Here is a tiny trained network, its code and every weight. The questions are about switching its units off for an input and a target symbol, where a switched-off unit gives its printed mean instead of its output.

import numpy as np


def w(rows, s, z=0):
    codes = np.array(rows[::2]) - 128.0
    scale = np.full(codes.shape[1], s)
    scale[-1] = z or s
    return codes * scale


def f(y):
    return np.maximum(y, 0)


def softmax(a):
    e = np.exp(a - a.max(-1, keepdims=True))
    return e / e.sum(-1, keepdims=True)


def log_softmax(a):
    a = a - a.max(-1, keepdims=True)
    return a - np.log(np.exp(a).sum(-1, keepdims=True))


def net(x, mask):
    ids = ['Ξαβδεθμ'.index(c) for c in x.split()]
    T = len(ids)
    res = E[ids] + P[:T]
    u = 0
    for l in range(2):
        r = res
        for j in range(3):
            rows = slice(3 * j, 3 * j + 3)
            q, k, v = (r @ M[l][rows].T for M in (Q, K, V))
            z = softmax(np.where(np.tri(T) > 0, q @ k.T / 3**0.5, -1e9)) @ v
            o = O[l][rows]
            res = res + np.where(mask[u + j], z, o[:, -1]) @ o[:, :-1]
        u += 3
        y = f(res @ A[l][:, :-1].T + A[l][:, -1])
        res = res + np.where(mask[u : u + 16], y, B[l][:, -1]) @ B[l][:, :-1]
        u += 16
    return log_softmax(res[-1] @ U[:, :-1].T + U[:, -1])


Q, K, V, O, A, B = {}, {}, {}, {}, {}, {}
E = w([
[201,254,135,38],'Ξ',
[215,224,175,33],'α',
[113,97,230,94],'β',
[114,177,222,189],'δ',
[142,69,133,70],'ε',
[126,134,72,118],'θ',
[137,192,133,218],'μ',
],0.0065)
P = w([
[2,150,114,76],'0',
[89,99,118,106],'1',
[104,88,125,112],'2',
[123,79,126,115],'3',
[139,70,131,118],'4',
[154,63,133,118],'5',
[169,58,141,119],'6',
[180,50,143,120],'7',
[192,46,151,121],'8',
],0.0048)
Q[0] = w([
[153,171,100,180],'L0H1',
[183,252,168,25],'L0H1',
[93,119,207,164],'L0H1',
[167,141,123,134],'L0H2',
[84,108,137,126],'L0H2',
[169,193,168,63],'L0H2',
[125,43,36,116],'L0H3',
[158,236,61,211],'L0H3',
[183,211,6,89],'L0H3',
],0.023)
K[0] = w([
[155,170,108,164],'L0H1',
[2,183,160,89],'L0H1',
[137,127,187,158],'L0H1',
[114,151,90,121],'L0H2',
[141,107,166,139],'L0H2',
[86,189,120,96],'L0H2',
[135,52,42,101],'L0H3',
[165,203,94,225],'L0H3',
[139,154,5,92],'L0H3',
],0.027)
V[0] = w([
[124,110,107,106],'L0H1',
[116,63,88,66],'L0H1',
[145,175,11,127],'L0H1',
[174,121,115,139],'L0H2',
[65,142,151,103],'L0H2',
[122,128,135,130],'L0H2',
[110,143,73,159],'L0H3',
[155,106,207,86],'L0H3',
[119,138,97,142],'L0H3',
],0.012)
O[0] = w([
[148,133,121,167,130],'L0H1',
[202,159,139,245,106],'L0H1',
[121,47,2,215,185],'L0H1',
[134,119,181,111,68],'L0H2',
[121,145,37,146,250],'L0H2',
[121,110,127,137,125],'L0H2',
[185,113,173,118,63],'L0H3',
[35,146,64,144,216],'L0H3',
[155,123,144,123,102],'L0H3',
],0.0068,0.0017)
A[0] = w([
[115,56,80,90,118],'L0N1',
[146,116,126,123,45],'L0N2',
[97,155,177,255,79],'L0N3',
[127,61,188,140,170],'L0N4',
[62,39,121,111,120],'L0N5',
[144,131,69,155,63],'L0N6',
[135,92,104,74,127],'L0N7',
[99,132,100,205,71],'L0N8',
[150,74,103,168,26],'L0N9',
[142,37,149,154,143],'L0N10',
[44,54,138,169,83],'L0N11',
[130,116,132,139,40],'L0N12',
[118,114,132,143,44],'L0N13',
[51,144,113,220,147],'L0N14',
[92,153,142,148,148],'L0N15',
[135,92,107,49,3],'L0N16',
],0.019,0.0057)
B[0] = w([
[72,84,99,218,245],'L0N1',
[100,126,125,159,128],'L0N2',
[56,78,57,161,174],'L0N3',
[228,89,223,79,210],'L0N4',
[122,96,45,201,188],'L0N5',
[121,24,210,156,210],'L0N6',
[50,163,69,111,249],'L0N7',
[111,181,91,55,148],'L0N8',
[212,215,164,44,143],'L0N9',
[181,147,233,81,200],'L0N10',
[28,150,46,133,160],'L0N11',
[86,130,103,145,128],'L0N12',
[150,105,137,126,128],'L0N13',
[71,82,57,194,242],'L0N14',
[211,99,135,133,205],'L0N15',
[31,83,251,100,151],'L0N16',
],0.019,0.0021)
Q[1] = w([
[223,254,5,128],'L1H1',
[134,157,91,143],'L1H1',
[139,111,107,80],'L1H1',
[117,160,180,56],'L1H2',
[67,21,97,214],'L1H2',
[102,92,151,105],'L1H2',
[175,209,49,123],'L1H3',
[127,93,173,112],'L1H3',
[69,77,28,143],'L1H3',
],0.044)
K[1] = w([
[164,254,133,65],'L1H1',
[140,198,140,74],'L1H1',
[139,117,116,141],'L1H1',
[106,180,88,82],'L1H2',
[224,92,124,192],'L1H2',
[124,146,94,81],'L1H2',
[94,189,111,87],'L1H3',
[134,60,130,147],'L1H3',
[101,138,93,201],'L1H3',
],0.049)
V[1] = w([
[73,153,151,128],'L1H1',
[79,165,153,146],'L1H1',
[113,112,179,131],'L1H1',
[130,156,141,156],'L1H2',
[81,253,107,210],'L1H2',
[146,127,123,134],'L1H2',
[77,144,166,69],'L1H3',
[142,155,128,142],'L1H3',
[139,115,105,152],'L1H3',
],0.0043)
O[1] = w([
[146,126,104,111,118],'L1H1',
[132,107,108,100,117],'L1H1',
[114,152,114,131,79],'L1H1',
[141,131,136,110,105],'L1H2',
[187,145,188,134,85],'L1H2',
[131,129,101,127,132],'L1H2',
[211,184,4,149,1],'L1H3',
[113,129,127,139,91],'L1H3',
[141,65,184,87,211],'L1H3',
],0.0031,0.0021)
A[1] = w([
[167,216,235,18,2],'L1N1',
[179,231,122,107,70],'L1N2',
[131,111,105,202,168],'L1N3',
[75,142,63,175,53],'L1N4',
[199,198,96,188,105],'L1N5',
[93,143,118,87,104],'L1N6',
[116,140,28,179,139],'L1N7',
[216,108,220,116,187],'L1N8',
[204,211,240,65,125],'L1N9',
[244,91,221,133,82],'L1N10',
[157,173,151,150,158],'L1N11',
[191,247,35,56,123],'L1N12',
[91,156,132,53,125],'L1N13',
[136,93,83,169,68],'L1N14',
[174,210,106,83,59],'L1N15',
[184,120,70,146,136],'L1N16',
],0.012,0.013)
B[1] = w([
[203,173,1,63,139],'L1N1',
[131,97,154,63,138],'L1N2',
[129,129,105,83,254],'L1N3',
[163,157,147,116,168],'L1N4',
[81,119,169,107,135],'L1N5',
[107,154,141,129,142],'L1N6',
[103,81,117,148,238],'L1N7',
[180,197,180,108,213],'L1N8',
[110,41,144,172,169],'L1N9',
[85,97,83,159,174],'L1N10',
[138,106,137,128,150],'L1N11',
[151,146,88,221,161],'L1N12',
[101,173,136,163,155],'L1N13',
[130,158,143,157,158],'L1N14',
[138,111,144,56,135],'L1N15',
[115,147,144,117,160],'L1N16',
],0.047,0.0087)
U = w([
[31,78,85,110,254],'Ξ',
[145,227,179,78,188],'α',
[100,111,222,216,80],'β',
[168,154,85,170,31],'δ',
[96,220,62,140,31],'ε',
[90,180,99,243,37],'θ',
[4,209,180,185,88],'μ',
],0.0036,0.0066)

Each question gives the input, a string of symbols that net reads in full, and the target symbol t.
The units are the heads (3 rows each of Q, K, V and O) and the neurons (one row each of A and B). Each row of codes is followed by its name. A weight is (code - 128) times the scale printed after its matrix; where a second scale follows, it is the last column's (O, A, B and U).
mask holds one flag per unit, layer by layer, with each layer's heads first. A switched-off unit (its flag False) gives its mean, the last column of its rows in O or B, instead of its output. The means were averaged over made-up inputs and are rounded, as every weight is.
A unit's drop is (log p(t) with every unit on - log p(t) with that unit switched off) / (log p(t) with every unit on - log p(t) with every unit switched off).
The circuit of an input: a set's keep is (log p(t) with only the set's units on - log p(t) with every unit switched off) / (log p(t) with every unit on - log p(t) with every unit switched off). Starting from the 12 units with the biggest drops (on a tie, the unit counted first), units are removed one at a time, each time the one whose removal leaves the highest keep (on an exact tie, the one counted first), for as long as the keep stays at least 0.8.
units of the circuit, in order: the units of the circuit, biggest drop first
top k neurons: the k neurons with the biggest drops, biggest first
which heads matter: for each layer, one digit per head in row order, 1 if its drop is at least 0.15 and else 0, layers parted by /
drop of u: that unit's drop, to one decimal
input ε δ α α α, target β: top 3 neurons	(L1N9, L0N14, L0N1)
input Ξ Ξ θ μ θ, target α: top 2 neurons	(L0N1, L1N8)
input θ Ξ θ ε Ξ ε, target α: units of the circuit, in order	(L0N10, L1N8)
input θ Ξ ε α ε Ξ Ξ β ε, target β: units of the circuit, in order	(L0N10, L1N9)
input δ δ Ξ Ξ μ α, target ε: units of the circuit, in order	(L1N1, L0H1, L0N16, L0N1)
input δ μ α θ ε Ξ β θ Ξ, target ε: top 3 neurons	(L1N1, L0N16, L1N13)
input θ θ β α μ α, target α: units of the circuit, in order	(L0H1, L1N8, L0N14, L0N7)
input δ θ μ β δ μ δ, target β: top neuron	(L1N9)
input μ δ Ξ μ θ δ δ, target β: top 2 neurons	(L0N4, L1N9)
input μ μ δ ε α α μ β ε, target α: top 2 neurons	(L0N4, L0N5)
input α Ξ θ μ Ξ ε Ξ μ, target α: which heads matter	011 / 000
input θ Ξ ε θ α Ξ μ θ, target β: top 2 neurons	(L0N10, L1N9)
input β ε Ξ β θ Ξ ε β, target β: top 4 neurons	(L0N4, L1N9, L1N8, L1N10)
input μ Ξ Ξ μ ε α μ, target β: top 2 neurons	(L1N9, L0N4)
input μ μ θ δ μ, target β: top 2 neurons	(L1N9, L1N8)
input Ξ δ Ξ β Ξ β θ β β, target δ: which heads matter	110 / 000
input μ δ δ θ μ Ξ Ξ α α, target μ: top 2 neurons	(L0N16, L1N13)
input δ β μ β μ Ξ, target ε: top 2 neurons	(L1N1, L0N16)
input Ξ θ β Ξ θ θ δ Ξ θ, target δ: top 4 neurons	(L1N1, L1N8, L0N10, L0N9)
input Ξ μ δ Ξ β Ξ θ δ, target α: top 4 neurons	(L0N4, L1N8, L0N3, L1N7)
input Ξ Ξ β μ Ξ Ξ θ θ, target α: drop of L0H1	0.2
input Ξ β μ ε Ξ β Ξ β, target β: drop of L1N8	1.3
input α α Ξ δ μ μ Ξ α δ, target α: drop of L0H1	2.1
input μ Ξ μ Ξ μ μ μ, target δ: drop of L0H3	1.3
